Below are the code and all the weights of a small trained network. Each question names an input and a class and asks about switching units off, where a switched-off unit gives its printed mean instead of its output.

import numpy as np


def w(rows, s, z=0):
    codes = np.array(rows[::2]) - 128.0
    scale = np.full(codes.shape[1], s)
    scale[-1] = z or s
    return codes * scale


def norm(h):
    return h / np.sqrt((h * h).mean(-1, keepdims=True) + 1e-5)


def f(y):
    return np.maximum(y, 0)


def log_softmax(a):
    a = a - a.max(-1, keepdims=True)
    return a - np.log(np.exp(a).sum(-1, keepdims=True))


def net(x, mask):
    res = np.array(x, float).reshape(1, 2) / 4 @ E
    u = 0
    for l in range(2):
        y = f(norm(res) @ A[l][:, :-1].T + A[l][:, -1])
        res = res + np.where(mask[u : u + 10], y, B[l][:, -1]) @ B[l][:, :-1]
        u += 10
    return log_softmax(norm(res)[-1] @ U[:, :-1].T + U[:, -1])


A, B = {}, {}
E = w([
[190,254,208,153,200,147,188,172],'x0',
[16,151,53,165,82,221,172,56],'x1',
],0.0076)
A[0] = w([
[157,155,142,130,169,106,134,168,150],'0.n1',
[106,142,182,133,140,124,138,163,123],'0.n2',
[115,71,131,141,151,100,112,106,112],'0.n3',
[92,154,152,190,255,159,71,144,123],'0.n4',
[201,119,208,116,111,118,124,104,142],'0.n5',
[173,125,157,121,75,125,175,92,162],'0.n6',
[106,153,101,138,134,144,180,136,6],'0.n7',
[101,125,52,144,169,103,141,186,5],'0.n8',
[114,155,168,159,88,161,152,47,143],'0.n9',
[68,94,85,153,136,124,115,113,183],'0.n10',
],0.0073,0.0023)
B[0] = w([
[169,46,136,101,57,167,159,23,254],'0.n1',
[138,119,104,128,80,138,147,128,198],'0.n2',
[149,178,92,107,98,179,108,131,197],'0.n3',
[87,170,127,89,50,93,144,142,225],'0.n4',
[57,130,41,135,198,133,101,184,254],'0.n5',
[131,122,118,129,95,145,127,143,156],'0.n6',
[170,90,95,97,106,149,99,1,173],'0.n7',
[176,148,106,146,113,154,110,76,128],'0.n8',
[134,122,99,100,170,109,115,251,228],'0.n9',
[188,172,223,109,129,156,129,124,255],'0.n10',
],0.0078,0.0042)
A[1] = w([
[135,206,156,184,191,136,251,106,137],'1.n1',
[96,101,40,158,135,124,187,90,123],'1.n2',
[128,191,130,131,106,141,53,156,194],'1.n3',
[143,139,181,151,174,149,81,78,252],'1.n4',
[102,128,61,121,77,45,125,121,142],'1.n5',
[72,25,132,159,102,84,59,23,59],'1.n6',
[2,124,126,191,191,178,146,136,79],'1.n7',
[76,183,90,185,126,168,188,59,156],'1.n8',
[76,143,169,141,124,77,133,128,74],'1.n9',
[160,84,167,152,170,1,141,153,113],'1.n10',
],0.0097,0.0027)
B[1] = w([
[123,110,169,118,2,145,137,63,249],'1.n1',
[60,79,88,82,167,127,175,176,185],'1.n2',
[94,97,111,117,145,125,197,125,193],'1.n3',
[98,113,86,117,131,127,146,144,145],'1.n4',
[88,135,150,132,157,178,182,129,187],'1.n5',
[225,223,219,151,47,107,162,88,230],'1.n6',
[154,81,83,106,204,77,66,178,182],'1.n7',
[184,115,133,160,215,86,48,148,253],'1.n8',
[150,168,164,146,121,172,140,119,128],'1.n9',
[77,102,53,164,192,146,54,110,210],'1.n10',
],0.01,0.0066)
U = w([
[173,63,68,109,223,119,6,132,206],'0',
[210,143,192,97,21,143,122,56,220],'1',
[86,89,95,47,149,187,228,148,134],'2',
[112,163,141,167,138,118,124,145,11],'3',
[84,145,147,189,136,120,128,128,10],'4',
[104,193,140,168,156,125,123,126,9],'5',
[71,178,167,199,155,117,122,130,4],'6',
[78,176,145,200,130,97,126,158,3],'7',
],0.012,0.0038)

Each question gives the input, the list of numbers given to net, and the class t.
The units are the neurons (one row each of A and B). Each row of codes is followed by its name. A weight is (code - 128) times the scale printed after its matrix; where a second scale follows, it is the last column's (A, B and U).
mask holds one flag per neuron, layer by layer. A switched-off neuron (its flag False) gives its mean, the last column of its row in B, instead of its output. The means were averaged over made-up inputs and are rounded, as every weight is.
A unit's drop is (log p(t) with every unit on - log p(t) with that unit switched off) / (log p(t) with every unit on - log p(t) with every unit switched off).
The circuit of an input: a set's keep is (log p(t) with only the set's units on - log p(t) with every unit switched off) / (log p(t) with every unit on - log p(t) with every unit switched off). Starting from the 12 units with the biggest drops (on a tie, the unit counted first), units are removed one at a time, each time the one whose removal leaves the highest keep (on an exact tie, the one counted first), for as long as the keep stays at least 0.8.
circuit, biggest first: the units of the circuit, biggest drop first
most important unit: the unit with the biggest drop
k most important neurons: the k neurons with the biggest drops, biggest first
k most important neurons of layer l: the k neurons of layer l with the biggest drops, biggest first
drop of u: that unit's drop, to one decimal
input [0,0], class 2: most important neuron : 0.n1
input [2,1], class 2: 3 most important neurons : 0.n10, 1.n6, 1.n1
input [8,-8], class 0: 3 most important neurons : 1.n10, 1.n6, 0.n5
input [-3,0], class 2: 4 most important neurons : 0.n1, 0.n10, 0.n3, 1.n6
input [-7,8], class 0: circuit, biggest first : 1.n7, 1.n8
input [-8,7], class 1: 4 most important neurons : 0.n5, 1.n6, 0.n10, 1.n10
input [3,3], class 2: 3 most important neurons of layer 0 : 0.n9, 0.n10, 0.n4
input [7,-8], class 0: 2 most important neurons : 1.n10, 1.n6
input [1,3], class 2: 2 most important neurons : 0.n9, 1.n6
input [-1,2], class 2: 2 most important neurons : 1.n8, 1.n6
input [3,-1], class 2: 3 most important neurons : 0.n10, 0.n5, 1.n6
input [-4,-3], class 1: 2 most important neurons : 0.n9, 1.n6
input [-3,1], class 2: 2 most important neurons : 0.n1, 0.n10
input [7,3], class 1: most important unit : 1.n1
input [-7,5], class 1: 2 most important neurons of layer 0 : 0.n5, 0.n10
input [5,-7], class 0: drop of 1.n10 : 0.6
input [1,5], class 0: drop of 1.n1 : 0.0
input [2,0], class 2: drop of 0.n10 : 0.2
